Below are the code and all the weights of a small trained network. Each question names an input and a target symbol and asks about switching units off, where a switched-off unit gives its printed mean instead of its output.

import numpy as np


def w(rows, s, z=0):
    codes = np.array(rows[::2]) - 128.0
    scale = np.full(codes.shape[1], s)
    scale[-1] = z or s
    return codes * scale


def norm(h):
    return h / np.sqrt((h * h).mean(-1, keepdims=True) + 1e-5)


def f(y):
    return np.maximum(y, 0)


def softmax(a):
    e = np.exp(a - a.max(-1, keepdims=True))
    return e / e.sum(-1, keepdims=True)


def log_softmax(a):
    a = a - a.max(-1, keepdims=True)
    return a - np.log(np.exp(a).sum(-1, keepdims=True))


def net(x, mask):
    ids = ['ΔΘΛΣΨΩαγεζημπτ'.index(c) for c in x.split()]
    T = len(ids)
    res = E[ids] + P[:T]
    u = 0
    for l in range(2):
        q, k, v = (norm(res) @ M[l].T for M in (Q, K, V))
        z = softmax(np.where(np.tri(T) > 0, q @ k.T / 3**0.5, -1e9)) @ v
        res = res + np.where(mask[u], z, O[l][:, -1]) @ O[l][:, :-1]
        u += 1
        y = f(norm(res) @ A[l][:, :-1].T + A[l][:, -1])
        res = res + np.where(mask[u : u + 4], y, B[l][:, -1]) @ B[l][:, :-1]
        u += 4
    return log_softmax(norm(res)[-1] @ U[:, :-1].T + U[:, -1])


Q, K, V, O, A, B = {}, {}, {}, {}, {}, {}
E = w([
[151,57,75,128,105,159,157,165],'Δ',
[60,81,123,66,130,214,66,93],'Θ',
[185,105,107,134,151,99,111,126],'Λ',
[117,140,80,111,149,103,102,99],'Σ',
[101,116,170,184,106,152,175,127],'Ψ',
[116,81,143,144,72,102,99,141],'Ω',
[172,127,141,96,62,145,152,102],'α',
[141,142,172,181,86,102,193,143],'γ',
[104,179,173,103,153,78,121,93],'ε',
[127,101,171,154,145,123,66,101],'ζ',
[145,148,56,196,120,138,172,159],'η',
[181,155,125,130,124,113,124,100],'μ',
[173,154,87,2,60,57,148,188],'π',
[175,47,146,99,128,123,41,151],'τ',
],0.028)
P = w([
[29,26,220,7,225,119,218,253],'0',
[96,114,122,118,83,76,134,68],'1',
[115,104,128,129,86,79,114,100],'2',
[69,113,119,128,91,89,96,107],'3',
[75,113,104,133,97,75,83,108],'4',
[172,100,156,121,69,64,139,92],'5',
[81,93,118,135,100,87,97,121],'6',
[115,110,148,133,81,104,103,135],'7',
[102,91,129,130,102,88,106,109],'8',
[72,101,118,134,101,97,75,134],'9',
[135,88,144,126,91,76,133,101],'10',
],0.0059)
Q[0] = w([
[74,93,37,92,45,189,213,151],'0.h0',
[120,156,152,251,156,99,222,144],'0.h0',
[21,80,217,161,65,194,109,172],'0.h0',
],0.014)
K[0] = w([
[69,100,40,140,48,202,183,117],'0.h0',
[116,171,160,248,140,105,222,185],'0.h0',
[79,82,178,213,10,122,78,144],'0.h0',
],0.015)
V[0] = w([
[58,49,115,119,1,56,121,144],'0.h0',
[109,127,77,154,112,140,78,100],'0.h0',
[168,110,185,201,83,93,113,72],'0.h0',
],0.0096)
O[0] = w([
[217,75,254,190,76,119,171,170,254],'0.h0',
[195,125,120,101,130,138,144,137,167],'0.h0',
[96,115,127,169,115,142,45,213,148],'0.h0',
],0.0099,0.0086)
A[0] = w([
[134,157,139,212,198,170,48,144,29],'0.n0',
[60,250,120,93,93,2,207,236,2],'0.n1',
[151,183,92,92,111,78,137,124,81],'0.n2',
[177,224,24,229,109,164,208,152,4],'0.n3',
],0.0099,0.00091)
B[0] = w([
[162,133,122,113,109,87,162,83,193],'0.n0',
[74,64,37,127,97,88,55,117,253],'0.n1',
[137,90,107,170,126,96,103,158,188],'0.n2',
[167,9,126,101,160,134,127,143,186],'0.n3',
],0.013,0.0046)
Q[1] = w([
[53,115,192,3,82,145,142,144],'1.h0',
[157,89,130,163,91,187,159,176],'1.h0',
[172,91,15,122,110,155,161,138],'1.h0',
],0.02)
K[1] = w([
[147,115,58,130,6,205,76,74],'1.h0',
[175,84,138,151,135,174,145,198],'1.h0',
[129,99,119,10,136,109,192,223],'1.h0',
],0.016)
V[1] = w([
[158,247,182,132,211,82,139,135],'1.h0',
[86,84,151,137,115,2,141,130],'1.h0',
[46,171,82,118,207,190,91,185],'1.h0',
],0.0091)
O[1] = w([
[177,40,105,242,87,38,58,101,5],'1.h0',
[119,253,39,254,139,196,141,52,172],'1.h0',
[70,76,201,190,31,46,169,180,59],'1.h0',
],0.0078,0.012)
A[1] = w([
[192,198,134,94,115,106,215,92,93],'1.n0',
[181,239,56,205,119,61,219,180,145],'1.n1',
[237,126,204,78,132,129,107,216,2],'1.n2',
[174,101,1,57,178,10,111,137,103],'1.n3',
],0.0098,0.0032)
B[1] = w([
[99,211,155,177,106,80,93,151,162],'1.n0',
[80,72,68,48,112,133,150,152,188],'1.n1',
[63,135,93,127,164,7,139,127,254],'1.n2',
[173,97,243,171,92,152,127,115,233],'1.n3',
],0.014,0.006)
U = w([
[98,114,176,57,146,171,96,141,180],'Δ',
[123,104,211,159,126,79,124,164,163],'Θ',
[157,10,82,151,156,130,161,113,119],'Λ',
[144,109,119,137,127,103,187,59,76],'Σ',
[163,104,95,78,34,101,105,153,1],'Ψ',
[157,139,126,159,204,162,86,93,153],'Ω',
[137,93,87,101,203,70,86,156,103],'α',
[130,142,85,120,130,128,137,150,112],'γ',
[102,92,23,127,107,125,160,200,141],'ε',
[155,92,78,131,138,114,156,85,96],'ζ',
[124,227,136,97,110,100,130,163,75],'η',
[43,121,118,142,106,98,81,110,113],'μ',
[155,160,59,117,170,123,181,180,236],'π',
[124,143,160,175,96,193,164,135,199],'τ',
],0.013,0.0026)

Each question gives the input, a string of symbols that net reads in full, and the target symbol t.
The units are the heads (3 rows each of Q, K, V and O) and the neurons (one row each of A and B). Each row of codes is followed by its name. A weight is (code - 128) times the scale printed after its matrix; where a second scale follows, it is the last column's (O, A, B and U).
mask holds one flag per unit, layer by layer, with each layer's heads first. A switched-off unit (its flag False) gives its mean, the last column of its rows in O or B, instead of its output. The means were averaged over made-up inputs and are rounded, as every weight is.
A unit's drop is (log p(t) with every unit on - log p(t) with that unit switched off) / (log p(t) with every unit on - log p(t) with every unit switched off).
The circuit of an input: a set's keep is (log p(t) with only the set's units on - log p(t) with every unit switched off) / (log p(t) with every unit on - log p(t) with every unit switched off). Starting from all 10 units, units are removed one at a time, each time the one whose removal leaves the highest keep (on an exact tie, the one counted first), for as long as the keep stays at least 0.8.
circuit, biggest first: the units of the circuit, biggest drop first
k most important neurons: the k neurons with the biggest drops, biggest first
k most important neurons of layer l: the k neurons of layer l with the biggest drops, biggest first
drop of u: that unit's drop, to one decimal
input Σ Σ Λ, target Σ: circuit, biggest first -> [0.h0, 1.n3]
input Ψ Θ Θ μ, target Ψ: 2 most important neurons of layer 1 -> [1.n1, 1.n3]
input Ω ε Θ Ω Σ Σ, target Ω: circuit, biggest first -> [1.h0]
input π Θ μ μ μ ε ε Λ, target π: circuit, biggest first -> [1.h0, 0.n1, 0.h0]
input Σ ε μ π Σ, target Σ: circuit, biggest first -> [0.h0, 1.n3]
input Θ Ψ ε γ ζ Θ Θ Θ Ψ Θ ζ, target Ω: 2 most important neurons -> [0.n1, 0.n0]
input Ψ τ Θ Σ, target Ψ: 4 most important neurons -> [1.n1, 0.n2, 1.n3, 1.n0]
input π Δ ε μ Ψ τ Θ α μ, target π: 3 most important neurons -> [0.n1, 1.n1, 0.n2]
input μ ε ε Θ Θ Θ Σ, target μ: circuit, biggest first -> [0.h0, 1.h0]
input τ ε ε Ψ Ω π π Ψ τ π Σ, target τ: 3 most important neurons of layer 1 -> [1.n3, 1.n2, 1.n0]
input Ψ Λ α Ψ Θ τ ε Θ Ω ε Λ, target Ψ: 3 most important neurons -> [1.n1, 1.n3, 0.n1]
input η Ω Θ ζ ζ μ, target η: 4 most important neurons -> [0.n1, 1.n0, 0.n0, 0.n3]
input μ Ψ μ, target μ: circuit, biggest first -> [0.h0, 1.h0]
input η ε ε ε Ω ε τ Σ ε μ, target η: 2 most important neurons of layer 0 -> [0.n1, 0.n3]
input γ α Ψ Θ Δ, target π: circuit, biggest first -> [1.h0, 1.n0, 0.h0]
input Ψ Θ Θ Ψ μ, target Ψ: 2 most important neurons of layer 0 -> [0.n0, 0.n1]
input Θ Θ Θ ζ Σ, target Θ: most important neuron of layer 1 -> [1.n3]
input Λ Θ ε Θ τ Ω Θ π Θ Θ γ, target ε: 2 most important neurons -> [1.n1, 1.n3]
input Ω Λ Σ Θ ε π α Θ μ, target Ω: 2 most important neurons of layer 1 -> [1.n3, 1.n0]
input π Θ Θ α μ γ τ Θ ζ γ, target ε: circuit, biggest first -> [1.n1]
input ε ε τ Θ Θ Θ ε ζ Θ Θ μ, target ε: 3 most important neurons -> [1.n1, 0.n1, 0.n2]
input Ω Δ ε Θ Σ, target Ω: 2 most important neurons of layer 0 -> [0.n1, 0.n2]
input Θ η μ ε ε Θ η Λ, target Θ: 2 most important neurons of layer 0 -> [0.n1, 0.n0]
input π Θ Θ μ, target π: 3 most important neurons of layer 0 -> [0.n1, 0.n2, 0.n3]
input π Θ Ω Ψ ζ Θ ε Θ Λ, target π: drop of 0.h0 -> 1.2
input Θ ε Ψ τ, target α: drop of 1.n3 -> 0.1
